Table B holds the same points as the rows below and some others, measured another way and shuffled. Each row below is followed by which row of B it is.
B:
1: [ -70  -41   25 -257  -96  222   45  -71  102  197   74 -153  -61  -72
  -95    1  170  155  -27  261  178 -181   93   60   63 -148]
2: [  40   16 -277  183 -357  189   70 -103  -89  148  120 -256  118   54
  -31  154  -25  -42 -140  256  -17  124  206  167   28  -21]
3: [ -95    9   67  -90  348 -371   47   77  275 -397  -64    6  169  -55
  -77  -30  179 -129   44 -438  -40   73 -268 -306 -173  214]
4: [ -29    8  -68   24   12  -14  128   -1   36   33 -141   17   28  -50
  -33  -46   28  -95  -37    6   69    6 -128   18 -116  -41]
5: [  11  -77  -16 -116 -128  275   20  -79  -68   70  144 -104    9    4
  -51  -44   44   55   94  274  110  -97  213  196  -73  -43]
6: [ -59   65 -192  135 -109   -9   93    4  112   87 -121   51   63  -20
  -70   78   35 -133  -31    9  -76   65  -97  -88  -54  -90]
7: [ -15    8  -47 -118  -23  385  -27 -170  106  111  204   75  -16   13
 -143   -9  -22  -62  220  334   39 -230  295   69  -22 -105]
8: [  23  -96  -11  -67 -182  232   58   -7 -136   65   57 -187  -28  -40
   -8 -155   51   78  -12  294  141  -23  115  331  -33  -21]
9: [ -34  -46  -23 -123  -29  147   41  -58   17   63   21   73   36    5
  -56   45   76   -1  164   89   61 -109   81  -15 -173  -94]
10: [ -35  -16  -94  -86  -44 -180  104  -69   57  -44   46 -312  212   25
  -14  270  189   54 -184 -177  109   97  -30 -171  -98   79]
11: [ -52  -14  -60 -148  -84  293  -22 -111  103  145  129  129   11   27
 -120  107   71    3  249  215   -5 -189  218  -64  -97 -168]
12: [  23  -21 -147  -72  -71  321  -48 -257    1   48  299  149  187  170
  -95  312  -36  -99  374  142  -48 -163  444 -131 -274  -67]
13: [   4  -72  109 -155  102  237  -44  -38   71 -202  234 -106  -22  -52
 -111 -288   25  -26  152  234   69 -121  191  238    7  131]
14: [ -53   22  -36  -83   98 -129  114  -52  145  -48  -34 -164  105  -44
  -55   71  121  -38 -142 -117  121    7 -116 -126  -55   49]
15: [-100   61  -45  141   34 -233  112  221  228 -151 -253 -132  -48 -197
  -81 -319  117 -113 -257  -74  -60  189 -414   65  161   82]
16: [   1  -42 -102   -4 -207  264   35  -49  -58  131   64  -46    5    4
  -51  -16   21    9   76  278   34  -40  162  175  -51  -96]
17: [ -43    0  -37   33   90 -270   68   75  136 -309   13 -277  159  -58
  -42  -56  140  -71 -173 -220   -9  192 -167  -51  -11  239]
18: [   5   -7 -269  245 -368  -65  208   57 -181  231 -260 -170   81  -13
   73  115   40  -16 -266   52   42  241 -173  135 -103 -112]
19: [-131   74  -46  -95  313 -315  139  -49  285  -41 -251  294  164   -2
  -70  267  142 -172  104 -453   12  -71 -311 -554 -326  -82]
20: [ -40  -46 -108   54  -79  -33   59   49  -24  -29 -112  165  118   34
   -9   93   81  -73  183 -106  -89   71  -58 -100 -280  -61]
21: [ -40   28 -137   53  -83 -108  166   -3   50   92 -146 -175   75  -51
  -17   77   90  -34 -236  -33   94   91 -167  -28  -31  -33]
22: [   0  -26   -2  -30   14  248    6  -39   32  -48   85   45  -30  -36
  -93 -218  -37  -99  156  245   23 -104  129  204  -46    2]
23: [ -71   76 -223  163  -48 -262   72   32  187 -124  -55  -79  221   18
  -65  240  127 -137  -93 -271 -166  214 -149 -294  -82   72]
24: [   5  -27 -221  203 -418  260   68   54 -142  220  -76  -42  -35  -18
  -17  -72  -15  -20  -15  352  -65  105   63  302    1 -154]
25: [ -12  -37    5  -36  -38  255  -27    1   51  -74  122    1  -41  -49
 -106 -241    4  -58  158  267  -21  -71  140  220   11   17]
26: [ -44   -8  -59  -25 -129  342 -105  -13  159  -36  238   31  -37  -23
 -172 -136   37  -43  238  338 -149  -84  258  129   94  -30]
27: [ -59   45 -206  229 -281   27  106  133   48  149 -209  -38  -39  -96
  -49  -99   46  -71 -148  155  -99  160 -184  133   81 -118]
28: [ -68   20 -234  254 -292    3  143  152  -37  231 -370  218  -22  -49
   -1   -5   37 -100    8   56 -137  144 -258   24 -138 -244]
29: [ -40   36 -190  181 -142 -154  106   71   68  -44 -108 -163  114  -34
  -29   42   84  -89 -184  -79  -74  216 -165  -18   -8   49]
30: [ -51  -16   91  -71  -59  312   83   97   77  164 -136  -76 -298 -235
 -109 -556   16   22 -116  496  174 -152 -121  474  243 -136]
31: [ -38   16 -121 -115   23 -162  197 -169   21  152  -91 -138  205   52
   11  400  129    8 -165 -211  219  -22  -82 -283 -245  -69]
32: [  -7   37 -119   39  -17 -156  233  -65  -14  106 -171 -299   91  -58
   19   65   48  -48 -383  -54  241   83 -203   36  -38   17]
33: [  -5  -64   -5  -31  -81  245  -61   19   32 -131  189  -49    0  -25
  -98 -205   35  -24  183  249  -65  -23  192  223    2   63]
34: [  24  -80  -65  -92 -255  295   58  -80 -124  174  127 -244    0   -7
  -23  -11   60  116  -46  353  165  -57  216  279    0  -75]
35: [ -33  -82   68 -224   89   62  -58  -55  110 -237  265 -121  126   23
  -95   21  155   39  187  -18   18  -66  186  -57 -110  137]
36: [ -89  -15 -177  204 -223  -70  138  205  -42  163 -436  328  -11  -53
   17  -13   82  -92  109  -66 -150  147 -330  -47 -246 -244]
37: [-106   58  -17 -131  226 -236  133  -50  252  -34 -138    7  119  -50
  -77  154  159  -74  -82 -280  108  -49 -240 -346 -137  -13]
38: [ -48   78 -216  164 -137  -24  124   -4   96  130 -145  -29   60  -33
  -59   85   27 -119 -136   30  -37   90 -119  -47   -8  -91]
39: [   4  -50  -31 -114 -120  326   49 -112  -46  168   90  -52  -38  -10
  -60  -55   12   32   70  334  148 -158  195  205  -48 -115]
40: [   1 -108  104 -341   93  184   22 -169  -12  -24  217 -116   80   35
  -52   70  113   99  156  100  236 -215  240   15 -190   13]
41: [ -10  -87   -3  -54 -113   78   -3   49  -11 -143  132 -226   60  -32
  -45 -120  122   56   19  112    9   73   88  178  -12  107]
42: [ -63  -33 -136  101 -219 -189  111  158    3  -12 -174 -186   90  -58
   10   38  187   43 -173 -103  -48  241 -228   -1  -46    1]
43: [  14 -108  109 -164   81  323  -66  -40  -14 -158  193  131  -17    0
  -91 -252   -5  -46  382  238   20 -175  250  211 -170   36]
44: [  50  -84  -80  156 -299  256   60   99 -195   18   -5 -205  -80  -77
   -4 -360  -41   -7  -78  403   28  118   62  545   62   22]
45: [ -18  -34 -159   15 -354  388   64  -45  -95  371  -45   78  -81   -7
  -44   25   16   42  102  416   31  -97  148  197  -52 -293]
46: [ -85    8  -93  -30   19 -198  146   17   87   60 -217   65  121  -14
  -13  202  154  -36  -27 -233   40   40 -231 -267 -225  -92]
47: [ -24   20 -109  117  -91  -20  118   54   25   17 -131 -124   13  -82
  -32 -126   28  -79 -159   77   32  102 -146  141   11    4]
48: [  14  -25 -116   46 -103  151   54  -65  -47   21   42   15   75   37
  -37   23  -18  -84  104  129    1   -5  118   81 -150  -26]
49: [ -26  -36  -77  119 -129  217  -35   97   16  -68   -7  215  -28  -23
  -84 -218  -13 -127  284  199 -191   20   58  168  -95  -47]
50: [   0  -40  -34  -18   12   97   42  -41  -10  -72   41   22   72   10
  -47  -53    8  -84  128   61   27  -25   69   71 -165   26]
51: [ -11  -80   74 -257   68  151   -6 -115   51  -88  224 -152   72    7
  -80    2  117   65  111  100  143 -138  203   32  -89   63]
52: [ -35 -150  122 -128 -106  221  -22  165  -57  -88    1    5 -124 -108
  -48 -391  122  101  194  265   16  -35   15  347  -37  -20]
53: [ -78 -121  116 -252  111    2  -35   60   90 -192   51  139   73   -7
  -65  -17  211   59  334 -117  -24  -79   14 -136 -257   10]
54: [ -40  -39   36 -180  196 -405  128  -29  113 -286   36 -412  262  -15
    4  177  248   54 -260 -407  190  131 -173 -231 -138  259]
55: [ -26  -65   -4 -122 -123  305   -7  -32    5   87   96   33  -42  -19
  -86  -88   64   41  192  287   34 -131  176  157  -58 -107]
56: [ -86   10  -41  -30   49 -171  101   68  149  -57 -144  -30   68  -68
  -51   13  152  -37  -68 -156   13   57 -222 -138  -85    0]
57: [ -20  -41  -81    8 -214  342  -21    4   -5  104   76   59  -62  -28
  -92 -133   18  -14  180  356  -59  -68  177  218   -4 -126]
58: [ -31  -15  -42 -192  -22  272   74 -185   30  258   33  126   11   28
  -73  151   36    6  167  196  160 -255  164  -60 -180 -224]
59: [  27  -95   81  -81  155  108  -33  -10  -19 -331  166   40   88   18
  -56 -212   -6 -113  286   24   -8  -35  147  140 -214  187]
60: [  21    8  -45  -31   53  154   30 -129   61  -89  175 -134   68    2
  -92  -68  -31 -108   21  151   76  -64  164  115  -21   94]
61: [ -72   -2  -82   39   84 -261  152   64   65  -48 -277  150  134  -16
    7  110  111 -115   25 -313   -3   89 -298 -244 -299  -39]
62: [  46  -90  -73  -20 -266  279   90  -49 -200  166   44 -193  -12   -9
    8  -80    9   71  -46  345  160  -16  159  350  -56  -74]
63: [  -8  -16   12 -123   90  149   -5 -100  106 -123  193  -85   60   -7
 -104  -71   33  -61  101  123   63 -102  165   54  -39   83]
64: [ -18   32 -145  101   46 -203  103  -35   75 -148  -32  -98  213   29
  -27  153   54 -151  -79 -225  -24  146  -96 -164 -164  118]
65: [ -17  -95  -20  -81 -144  188    1   20  -50   -2   73   -5   26    1
  -44  -48   96   55  178  165   -2  -25  126  125 -125  -45]
66: [-107   47 -158  134 -132 -145   73  151  181    3 -187    5   42  -79
  -75    7  149  -66  -80  -82 -155  166 -249 -115   22  -57]
67: [ -52 -105   91 -247    7  218   22   -9   -5   79   -7  169  -42  -25
  -53  -62  123   77  283  137  105 -198   69   34 -215 -151]
68: [-130  -42  195 -417  303   32  -70  -36  355 -188  168   87   26  -57
 -178  -20  249   57  280  -92   43 -247   44 -275  -74   20]
69: [ -61   11  -91   -8  -46 -169  146   21   82   45 -143 -179   86  -57
  -20   93  154    9 -210 -112   90   89 -203  -90  -48  -19]
70: [ -95   74  -93  -18  -73   65  105    2  204  192 -120  -71  -71 -121
 -110  -48   97  -22 -166  162   64  -54 -136   -4  140 -152]
71: [  48  -59  -89  -76   18 -281  171 -144 -111 -160  107 -518  331   79
   71  317  133   44 -311 -279  253  170   10  -93 -209  247]
72: [ -58   -2   15  -28   49  -63  110   72  109  -57 -117 -148  -25 -125
  -55 -208   97  -32 -159   29   97   33 -196  106   44   39]

[ -70  161 -167  179   47  222  246 -167   64  204 -223   54  153  -57
   71   50 -170 -257  -21  138   44 -124 -107  281   -9  139  -71  -51
   95  -80] | 41
[ 131  226  145  -77  318  161  206  124  328  223   68  -81 -145   28
  157 -158   50 -115  -29 -119  273  -86   74  -63 -149 -127 -262   -7
   87 -130] | 11
[ -50 -106 -185   55 -188 -150   43  211  128  177  197   73   18  172
 -100   78  174  351 -116 -130  262  163   50  -14   25 -421  -66 -192
 -190  337] | 58
[ -54    5  236 -181  232 -123  110  -17   47 -123  140    7 -195 -102
   55  -26 -188  -52  227 -201  199    7   86 -219   54  219 -239   -8
  124 -153] | 6
[ -53  -16 -108   52 -100 -127   79  169  118  136  107   44  -26  136
  -59   71  137  229  -41 -109  251   91   11    2   13 -237  -85 -139
 -153  235] | 40
[ -25  -17 -207   23 -140  254  255 -165  218  429 -153  -55  213 -246
  -22 -112 -263  -69  -75  261  162  -43  127  276  188 -157 -129   41
  251  136] | 64
[  94  -79 -239  -53 -137  104   50  248  313  438    0 -119  118   65
  -10  102  151  238 -135  183  337  123   96  196   57 -418  -67   27
   45  141] | 37
[-138  -14 -145   37  -45  -44  165   32  -28  106 -176  -66   79  -72
   76  249  -43   24  117  102  229  -34 -122  178  119  222  -91   19
    9  -73] | 47
[ -97 -129  202 -145  140 -352  -96   48  -77 -370  447  237 -257  164
  -91   68  -98  146  188 -440   85  213   94 -404  -42   20 -128 -230
  -70    4] | 9
[  20  150  114    0   92 -216  -29  301  151  -21   21  -25 -228  266
  -25  169  255   90  164 -120  294   52  -32  -43  -72   91  -46   -8
 -167   18] | 70
[ -50 -310  -71  -40  170 -194 -389 -136 -215 -581  826  734  -62  513
 -204  176 -245   33  -66 -570 -390  493   75 -439 -363 -359  113 -598
  -35  -99] | 53
[ -13  -28   46  -14  163 -178 -201   54  -42 -313  324  329 -149  368
  -96  203  -26  -31  113 -271  -60  230   -9 -185 -211   14   57 -247
  -64 -121] | 25
[-116 -229 -418   -3 -296   90  150   47   60  398 -220 -147  316 -185
   28  296  -65  198  -43  360  288   68  -35  370  267  -91  -43   77
  121   60] | 22
[ -22  -51   51 -108  119  -41   84   23  100   17  211   62  -77   -3
   22  -17 -102   50   36 -173  170   81   94 -143   -7 -106 -189 -106
   69  -25] | 46
[  44  276  177  -13  165    4  334  210  330  304  -36 -201 -199  -44
  122 -215  179   60    3 -149  454 -167   57  -53   -3 -102 -330   32
  -82  136] | 31
[-191   54   -3  124   -6  -21  165 -326  -90 -104  -28  218   33  -99
  -94  -39 -381 -225  150  -57  -70  -36    6   44   98  269  -63 -137
  101   54] | 42
[ -67  182  154  -16  185  -21  282   -3  100   78 -104 -102 -127 -135
  121  -49  -77 -116  160  -86  272 -159  -22  -20   52  257 -255   38
   44  -82] | 16
[ -46  -38  147  -96  180    3  172 -172   95  -43  388  203 -105  -85
  -14 -284 -302  -22  -32 -359   52   60  197 -306  -29 -233 -283 -240
  121   80] | 12
[-134 -237 -320  -60  -21  279  264 -274  -39  250  -52    6  345 -357
  150  104 -431  -80  -90  186   65    1   -5  206  166  -24 -189  -51
  339 -201] | 36
[  47 -142 -283  -15  -56  145  -54   42  147  206  116  127  177  132
  -42  164  -60   57 -131  111   62  196   58  158  -52 -327   27 -119
  117  -22] | 43
[ -55  405  307  132  209 -187  211   81  123  -80  -71   15 -327  138
   -3 -115  111 -145  221 -260  230 -172  -53 -103  -75  306 -165  -46
 -193   96] | 34
[  79  211  -20   71  229  207   66  -41  174   94  -41  111   -2  150
   58   44  -71 -298    6   31   13  -21  -35  131 -191   55  -35  -65
  114 -215] | 17
[-111   -2   74   -7  149  -78   82 -145  -61 -177  182  210  -76   15
  -10   10 -239 -109  115 -230    0   45   12 -147  -34  126 -122 -178
   53  -72] | 65
[ -87 -276 -145   77  131 -150 -428 -265 -299 -651  755  860   11  577
 -267  236 -334 -108  -57 -507 -557  496   10 -337 -401 -250  231 -650
  -32 -121] | 49
[-109   75 -220  196  -80  119  147 -163    9  132 -166  129  166   13
  -32  107 -173 -170    3  135    1  -27  -86  271   29  100   16  -99
   51   33] | 27
[ 127  219  -23  102  221  -25 -155  280  163  -47   98  174 -141  532
    5  257  303  -78    8 -119   78  121 -122   36 -357  -62   93 -149
 -174 -165] | 72
[-112  -78 -155   64   48  183  161 -344  -44   23  130  269  177 -104
   -8  -51 -427 -196  -72  -57 -128   39   37   41   -4  -64 -103 -226
  208  -50] | 23
[-108  241 -117  296 -199  -20  217  -39  130  221 -219   67   30   81
 -147  -48   33  -46   18   72  140  -92  -38  259   81   14    4  -82
 -151  379] | 62
[-214   30    1   45 -162  -84  364 -150   28  184 -189 -106   25 -338
  -30 -106 -233   32  154   47  283 -142   50   99  334  201 -226   42
   55  260] | 10
[ -81   -9  163 -118  239  -36  115 -168  -21 -164  155  119 -111 -114
   52  -32 -320 -163  179 -192   49    8   66 -177   14  225 -197  -83
  183 -197] | 28
[-125  113 -220  202 -376   49  269  -52  183  443 -422 -139  170 -170
 -147   -5  -62   26   62  366  275 -115   29  440  326   55  -13  124
   19  413] | 8
[-125  -27  -18  115  -22 -253  -88  -10  -91 -262  296  354 -106  305
 -179  115  -34   68   66 -312  -46  191  -16 -160 -105  -58   38 -315
 -184  162] | 54
